Here is a tiny trained network, its code and every weight. The questions are about switching its units off for an input and a class, where a switched-off unit gives its printed mean instead of its output.

import numpy as np


def w(rows, s, z=0):
    codes = np.array(rows[::2]) - 128.0
    scale = np.full(codes.shape[1], s)
    scale[-1] = z or s
    return codes * scale


def f(y):
    return np.maximum(y, 0)


def log_softmax(a):
    a = a - a.max(-1, keepdims=True)
    return a - np.log(np.exp(a).sum(-1, keepdims=True))


def net(x, mask):
    res = np.array(x, float).reshape(1, 7) / 4 @ E
    y = f(res @ A[0][:, :-1].T + A[0][:, -1])
    res = res + np.where(mask, y, B[0][:, -1]) @ B[0][:, :-1]
    return log_softmax(res[-1] @ U[:, :-1].T + U[:, -1])


A, B = {}, {}
E = w([
[112,115,165,201,184,115,123,120,2,161],'x0',
[172,182,94,49,159,135,142,180,61,167],'x1',
[129,87,6,136,101,97,36,149,119,153],'x2',
[75,143,121,159,201,177,119,184,233,194],'x3',
[146,125,134,125,157,104,123,133,147,120],'x4',
[102,239,123,102,193,120,58,80,129,120],'x5',
[176,66,91,105,194,202,134,50,111,127],'x6',
],0.0095)
A[0] = w([
[97,131,136,222,124,82,126,63,190,70,146],'neuron 0',
[97,102,126,227,154,87,100,103,77,150,84],'neuron 1',
[92,96,164,158,127,98,105,95,121,157,217],'neuron 2',
[142,62,127,129,90,130,72,163,109,145,154],'neuron 3',
[139,70,174,107,168,72,127,142,155,164,126],'neuron 4',
[113,133,88,143,169,147,173,206,186,227,88],'neuron 5',
[71,112,170,179,186,101,125,148,65,206,41],'neuron 6',
[195,110,134,63,134,177,84,92,189,91,110],'neuron 7',
[143,149,122,90,158,159,146,189,67,143,254],'neuron 8',
[124,131,154,101,93,152,102,114,192,104,110],'neuron 9',
[130,66,76,117,196,225,160,71,123,122,139],'neuron 10',
[146,120,133,192,124,127,118,131,70,106,131],'neuron 11',
[108,153,118,153,108,74,126,169,125,92,10],'neuron 12',
[150,158,251,102,151,152,180,110,143,108,126],'neuron 13',
[140,127,109,89,89,114,134,133,169,83,46],'neuron 14',
[160,98,125,172,209,96,162,122,87,166,104],'neuron 15',
[163,117,124,89,114,144,124,182,189,72,117],'neuron 16',
[108,182,153,131,173,147,68,137,145,153,177],'neuron 17',
[120,133,155,141,89,105,143,83,73,101,54],'neuron 18',
[123,144,139,162,166,178,82,123,179,184,47],'neuron 19',
[115,194,137,111,105,98,91,53,161,171,138],'neuron 20',
[137,109,160,140,117,149,180,148,120,106,191],'neuron 21',
[157,48,93,115,92,111,217,161,137,149,210],'neuron 22',
[152,115,126,97,99,81,148,118,75,86,65],'neuron 23',
[84,188,110,108,138,152,107,51,119,85,46],'neuron 24',
[129,131,125,181,67,117,166,159,157,142,227],'neuron 25',
[57,182,162,140,88,61,113,143,157,120,42],'neuron 26',
[82,95,164,197,103,146,73,76,148,92,166],'neuron 27',
[156,188,149,139,93,110,135,211,114,159,95],'neuron 28',
[107,127,137,170,149,183,134,155,147,183,24],'neuron 29',
[86,149,182,173,92,76,112,203,134,130,37],'neuron 30',
[135,176,113,121,136,81,112,75,136,101,238],'neuron 31',
[149,118,113,111,106,114,135,72,86,47,44],'neuron 32',
[155,94,138,138,182,152,112,51,133,151,232],'neuron 33',
[129,129,70,140,107,113,53,102,128,108,91],'neuron 34',
[174,157,107,104,94,68,139,96,109,106,65],'neuron 35',
[154,72,48,158,121,59,43,173,123,175,63],'neuron 36',
[93,140,68,92,77,152,116,149,149,87,70],'neuron 37',
],0.011,0.0047)
B[0] = w([
[218,144,31,97,48,98,169,88,136,144,223],'neuron 0',
[35,155,103,97,184,209,152,100,145,94,225],'neuron 1',
[121,195,85,101,99,98,187,104,96,141,201],'neuron 2',
[114,138,138,161,138,158,94,92,117,204,199],'neuron 3',
[74,153,154,169,71,63,69,79,124,177,160],'neuron 4',
[108,67,157,72,57,82,65,129,170,136,239],'neuron 5',
[55,125,89,79,182,149,128,48,158,47,222],'neuron 6',
[56,170,86,138,131,141,154,166,95,64,205],'neuron 7',
[156,180,12,115,48,80,201,88,166,157,241],'neuron 8',
[51,172,91,108,184,166,127,92,148,105,184],'neuron 9',
[199,156,140,162,63,143,100,229,59,40,248],'neuron 10',
[55,133,122,87,132,118,168,71,149,93,197],'neuron 11',
[167,54,162,126,107,153,104,211,168,21,165],'neuron 12',
[197,163,158,186,146,217,123,53,224,171,250],'neuron 13',
[50,111,152,116,171,153,156,70,152,105,175],'neuron 14',
[61,129,115,79,147,165,157,84,85,69,207],'neuron 15',
[41,167,108,98,213,145,143,90,111,92,198],'neuron 16',
[124,110,99,175,88,78,90,98,103,167,231],'neuron 17',
[101,85,177,101,101,156,74,123,168,136,189],'neuron 18',
[100,45,153,129,79,85,25,150,189,124,201],'neuron 19',
[70,112,130,175,174,97,158,123,43,146,195],'neuron 20',
[120,166,156,203,121,122,128,58,126,191,193],'neuron 21',
[58,118,125,217,139,46,161,109,51,157,238],'neuron 22',
[128,80,120,80,110,128,42,70,201,132,193],'neuron 23',
[106,38,157,230,155,76,136,90,103,158,189],'neuron 24',
[102,148,146,130,87,111,167,138,51,136,212],'neuron 25',
[130,93,137,156,89,187,131,205,64,51,203],'neuron 26',
[191,151,44,41,54,53,173,117,150,174,223],'neuron 27',
[179,127,63,165,80,154,149,200,112,55,198],'neuron 28',
[114,67,201,46,88,87,28,121,205,158,179],'neuron 29',
[189,106,137,185,95,172,116,186,92,25,207],'neuron 30',
[90,148,137,200,112,47,142,106,74,207,209],'neuron 31',
[103,25,190,67,38,128,44,162,170,113,192],'neuron 32',
[152,137,120,141,49,165,106,180,3,67,232],'neuron 33',
[159,154,154,212,138,205,122,69,184,164,199],'neuron 34',
[118,65,163,55,67,84,40,127,163,139,182],'neuron 35',
[189,162,137,207,120,238,127,94,197,171,246],'neuron 36',
[70,181,81,119,153,183,135,87,145,87,180],'neuron 37',
],0.0067,0.011)
U = w([
[79,53,209,63,103,95,35,126,210,109,29],'0',
[23,138,112,91,194,165,160,95,170,27,28],'1',
[172,107,139,176,118,150,117,191,107,1,37],'2',
[179,148,190,211,160,228,130,76,229,175,94],'3',
[59,91,161,216,148,37,139,122,85,173,130],'4',
[91,172,136,122,98,113,122,125,133,127,254],'5',
[180,158,51,59,100,67,180,122,170,137,159],'6',
[155,145,153,95,153,71,146,140,116,170,139],'7',
],0.0095,0.0064)

Each question gives the input, the list of numbers given to net, and the class t.
The units are the neurons (one row each of A and B). Each row of codes is followed by its name. A weight is (code - 128) times the scale printed after its matrix; where a second scale follows, it is the last column's (A, B and U).
mask holds one flag per neuron, in row order. A switched-off neuron (its flag False) gives its mean, the last column of its row in B, instead of its output. The means were averaged over made-up inputs and are rounded, as every weight is.
A unit's drop is (log p(t) with every unit on - log p(t) with that unit switched off) / (log p(t) with every unit on - log p(t) with every unit switched off).
The circuit of an input: a set's keep is (log p(t) with only the set's units on - log p(t) with every unit switched off) / (log p(t) with every unit on - log p(t) with every unit switched off). Starting from the 12 units with the biggest drops (on a tie, the unit counted first), units are removed one at a time, each time the one whose removal leaves the highest keep (on an exact tie, the one counted first), for as long as the keep stays at least 0.8.
units of the circuit, in order: the units of the circuit, biggest drop first
unit that matters most: the unit with the biggest drop
top k neurons: the k neurons with the biggest drops, biggest first
drop of u: that unit's drop, to one decimal
input [7,-6,7,-4,1,0,-5], class 1: units of the circuit, in order -> neuron 1
input [3,3,0,-4,-4,-8,-8], class 2: top 4 neurons -> neuron 30; neuron 28; neuron 12; neuron 31
input [7,6,-7,4,-7,8,1], class 4: top 3 neurons -> neuron 17; neuron 24; neuron 36
input [-7,2,2,-4,0,-5,-6], class 1: top 2 neurons -> neuron 16; neuron 14
input [-6,-7,-6,-5,-1,-6,-1], class 6: top 2 neurons -> neuron 0; neuron 27
input [-3,-6,4,7,-7,3,-5], class 0: top 3 neurons -> neuron 19; neuron 5; neuron 29
input [7,-3,-5,2,-8,-8,-8], class 2: top 3 neurons -> neuron 30; neuron 28; neuron 26
input [5,8,-8,8,-8,4,8], class 0: units of the circuit, in order -> neuron 29; neuron 19
input [-5,-3,-5,8,3,-6,8], class 0: top 2 neurons -> neuron 29; neuron 5
input [7,-5,-3,-6,5,5,4], class 1: top 3 neurons -> neuron 1; neuron 15; neuron 11
input [-2,7,-1,6,-5,-6,8], class 2: top 2 neurons -> neuron 10; neuron 27
input [-3,4,-8,8,4,-7,1], class 0: top 3 neurons -> neuron 5; neuron 29; neuron 36
input [5,7,-1,1,-2,6,-7], class 2: units of the circuit, in order -> neuron 28; neuron 30
input [-5,0,-6,4,7,-8,-7], class 4: units of the circuit, in order -> neuron 22
input [6,-3,8,-7,4,-4,-7], class 3: top 3 neurons -> neuron 36; neuron 34; neuron 3
input [8,6,6,6,-8,4,-6], class 1: top 2 neurons -> neuron 6; neuron 1
input [-4,-2,-6,3,1,-8,1], class 4: top 2 neurons -> neuron 22; neuron 36
input [-5,2,-3,-7,-5,-8,1], class 4: top 3 neurons -> neuron 22; neuron 21; neuron 5
input [5,-2,-3,7,2,-4,-6], class 0: top 2 neurons -> neuron 29; neuron 5
input [-6,-8,4,5,-3,-7,3], class 6: unit that matters most -> neuron 27
input [6,6,8,-6,-7,5,-7], class 3: units of the circuit, in order -> neuron 36; neuron 34
input [3,1,-5,-8,5,7,8], class 0: drop of neuron 35 -> 0.3
input [4,-7,8,-4,-1,1,-1], class 3: drop of neuron 36 -> 0.7
input [3,4,-7,-2,0,4,-1], class 3: drop of neuron 13 -> 0.9
input [5,7,4,4,-8,2,8], class 2: drop of neuron 27 -> 0.1
